Below is a small trained network, with its code and all its weights. Each question gives an input and a target symbol and asks what happens when units are switched off, that is, made to give their printed mean instead of their output.

import numpy as np


def w(rows, s, z=0):
    codes = np.array(rows[::2]) - 128.0
    scale = np.full(codes.shape[1], s)
    scale[-1] = z or s
    return codes * scale


def f(y):
    return np.maximum(y, 0)


def softmax(a):
    e = np.exp(a - a.max(-1, keepdims=True))
    return e / e.sum(-1, keepdims=True)


def log_softmax(a):
    a = a - a.max(-1, keepdims=True)
    return a - np.log(np.exp(a).sum(-1, keepdims=True))


def net(x, mask):
    ids = ['βγεημξπτω'.index(c) for c in x.split()]
    T = len(ids)
    res = E[ids] + P[:T]
    u = 0
    for l in range(2):
        q, k, v = (res @ M[l].T for M in (Q, K, V))
        z = softmax(np.where(np.tri(T) > 0, q @ k.T / 2**0.5, -1e9)) @ v
        res = res + np.where(mask[u], z, O[l][:, -1]) @ O[l][:, :-1]
        u += 1
        y = f(res @ A[l][:, :-1].T + A[l][:, -1])
        res = res + np.where(mask[u : u + 12], y, B[l][:, -1]) @ B[l][:, :-1]
        u += 12
    return log_softmax(res[-1] @ U[:, :-1].T + U[:, -1])


Q, K, V, O, A, B = {}, {}, {}, {}, {}, {}
E = w([
[49,98,183],'β',
[128,151,135],'γ',
[217,131,140],'ε',
[226,157,88],'η',
[112,125,202],'μ',
[8,142,100],'ξ',
[207,14,220],'π',
[98,218,107],'τ',
[84,23,102],'ω',
],0.013)
P = w([
[101,212,244],'0',
[112,101,183],'1',
[126,66,141],'2',
[140,47,110],'3',
[149,31,85],'4',
[153,28,64],'5',
[161,19,49],'6',
[161,20,35],'7',
[169,19,22],'8',
[156,21,13],'9',
[150,26,3],'10',
],0.0021)
Q[0] = w([
[89,56,180],'0.h0',
[87,254,90],'0.h0',
],0.0099)
K[0] = w([
[62,53,202],'0.h0',
[43,221,2],'0.h0',
],0.008)
V[0] = w([
[235,97,203],'0.h0',
[187,201,1],'0.h0',
],0.0051)
O[0] = w([
[6,98,233,82],'0.h0',
[1,122,22,2],'0.h0',
],0.0047,0.0015)
A[0] = w([
[83,139,66,182],'0.n0',
[59,98,150,183],'0.n1',
[149,95,173,55],'0.n2',
[22,138,254,125],'0.n3',
[124,209,99,255],'0.n4',
[226,192,176,21],'0.n5',
[118,161,71,150],'0.n6',
[42,104,150,105],'0.n7',
[139,214,159,203],'0.n8',
[153,62,75,182],'0.n9',
[32,215,55,150],'0.n10',
[55,144,73,239],'0.n11',
],0.007,0.0027)
B[0] = w([
[132,126,109,215],'0.n0',
[97,130,151,216],'0.n1',
[151,113,144,160],'0.n2',
[105,138,249,229],'0.n3',
[139,131,112,235],'0.n4',
[173,188,234,149],'0.n5',
[139,115,106,192],'0.n6',
[111,140,151,189],'0.n7',
[131,148,132,177],'0.n8',
[114,99,121,186],'0.n9',
[150,155,116,252],'0.n10',
[121,133,105,253],'0.n11',
],0.016,0.0038)
Q[1] = w([
[121,7,126],'1.h0',
[159,85,164],'1.h0',
],0.012)
K[1] = w([
[84,101,253],'1.h0',
[199,85,160],'1.h0',
],0.013)
V[1] = w([
[136,203,88],'1.h0',
[1,192,141],'1.h0',
],0.0079)
O[1] = w([
[111,203,173,115],'1.h0',
[2,160,109,253],'1.h0',
],0.0059,0.0023)
A[1] = w([
[23,108,139,181],'1.n0',
[79,77,95,253],'1.n1',
[78,153,131,172],'1.n2',
[129,83,216,94],'1.n3',
[118,230,158,164],'1.n4',
[112,107,238,177],'1.n5',
[136,146,16,34],'1.n6',
[242,136,130,251],'1.n7',
[184,100,113,182],'1.n8',
[117,159,32,30],'1.n9',
[168,255,170,50],'1.n10',
[54,116,63,181],'1.n11',
],0.0087,0.0056)
B[1] = w([
[108,187,141,224],'1.n0',
[138,160,87,196],'1.n1',
[140,147,141,191],'1.n2',
[94,90,114,223],'1.n3',
[167,141,200,208],'1.n4',
[94,103,93,255],'1.n5',
[118,9,53,164],'1.n6',
[114,192,128,206],'1.n7',
[65,166,113,161],'1.n8',
[156,46,107,168],'1.n9',
[193,80,155,162],'1.n10',
[170,120,112,203],'1.n11',
],0.013,0.0099)
U = w([
[50,180,159,10],'β',
[79,168,107,254],'γ',
[132,114,142,60],'ε',
[156,252,221,134],'η',
[141,109,210,114],'μ',
[124,119,147,58],'ξ',
[102,45,123,90],'π',
[200,64,151,138],'τ',
[123,90,28,152],'ω',
],0.011,0.0087)

Each question gives the input, a string of symbols that net reads in full, and the target symbol t.
The units are the heads (2 rows each of Q, K, V and O) and the neurons (one row each of A and B). Each row of codes is followed by its name. A weight is (code - 128) times the scale printed after its matrix; where a second scale follows, it is the last column's (O, A, B and U).
mask holds one flag per unit, layer by layer, with each layer's heads first. A switched-off unit (its flag False) gives its mean, the last column of its rows in O or B, instead of its output. The means were averaged over made-up inputs and are rounded, as every weight is.
A unit's drop is (log p(t) with every unit on - log p(t) with that unit switched off) / (log p(t) with every unit on - log p(t) with every unit switched off).
The circuit of an input: a set's keep is (log p(t) with only the set's units on - log p(t) with every unit switched off) / (log p(t) with every unit on - log p(t) with every unit switched off). Starting from the 12 units with the biggest drops (on a tie, the unit counted first), units are removed one at a time, each time the one whose removal leaves the highest keep (on an exact tie, the one counted first), for as long as the keep stays at least 0.8.
units of the circuit, in order: the units of the circuit, biggest drop first
top k neurons: the k neurons with the biggest drops, biggest first
top k neurons in layer l: the k neurons of layer l with the biggest drops, biggest first
drop when u is switched off: that unit's drop, to one decimal
input η ξ π η η, target ω: units of the circuit, in order => 0.n3, 1.n4
input μ τ ξ η, target η: units of the circuit, in order => 0.n5, 1.n7
input η ξ β ξ μ, target μ: top 3 neurons in layer 0 => 0.n3, 0.n9, 0.n5
input ε π β η ξ ω ξ β, target π: top 2 neurons in layer 0 => 0.n3, 0.n2
input ξ μ β β ε γ, target η: top 3 neurons => 1.n5, 1.n6, 1.n3
input ε β η β, target β: top 2 neurons in layer 1 => 1.n0, 1.n5
input ξ τ η, target η: top 2 neurons => 0.n5, 1.n5
input π τ τ ε, target η: top 2 neurons => 0.n5, 1.n7
input μ ξ η ω π ω ξ ω ξ, target ω: top 3 neurons => 0.n3, 1.n6, 1.n9
input η η ξ ξ β ω ω η η, target ω: top neuron in layer 1 => 1.n6
input η μ ξ π ω, target π: top 3 neurons in layer 1 => 1.n3, 1.n7, 1.n5
input ω π ε π τ, target τ: top 2 neurons in layer 1 => 1.n10, 1.n4
input τ η η π τ β, target π: drop when 0.h0 is switched off => 0.5
input ξ β β ξ ξ ξ, target ω: drop when 0.h0 is switched off => 4.8
input η β μ μ, target μ: drop when 0.n8 is switched off => 0.1
input η γ ξ ξ ξ τ β ξ η ε, target η: drop when 0.n5 is switched off => 0.7
input μ ξ ξ μ ξ τ τ, target τ: top neuron => 1.n10
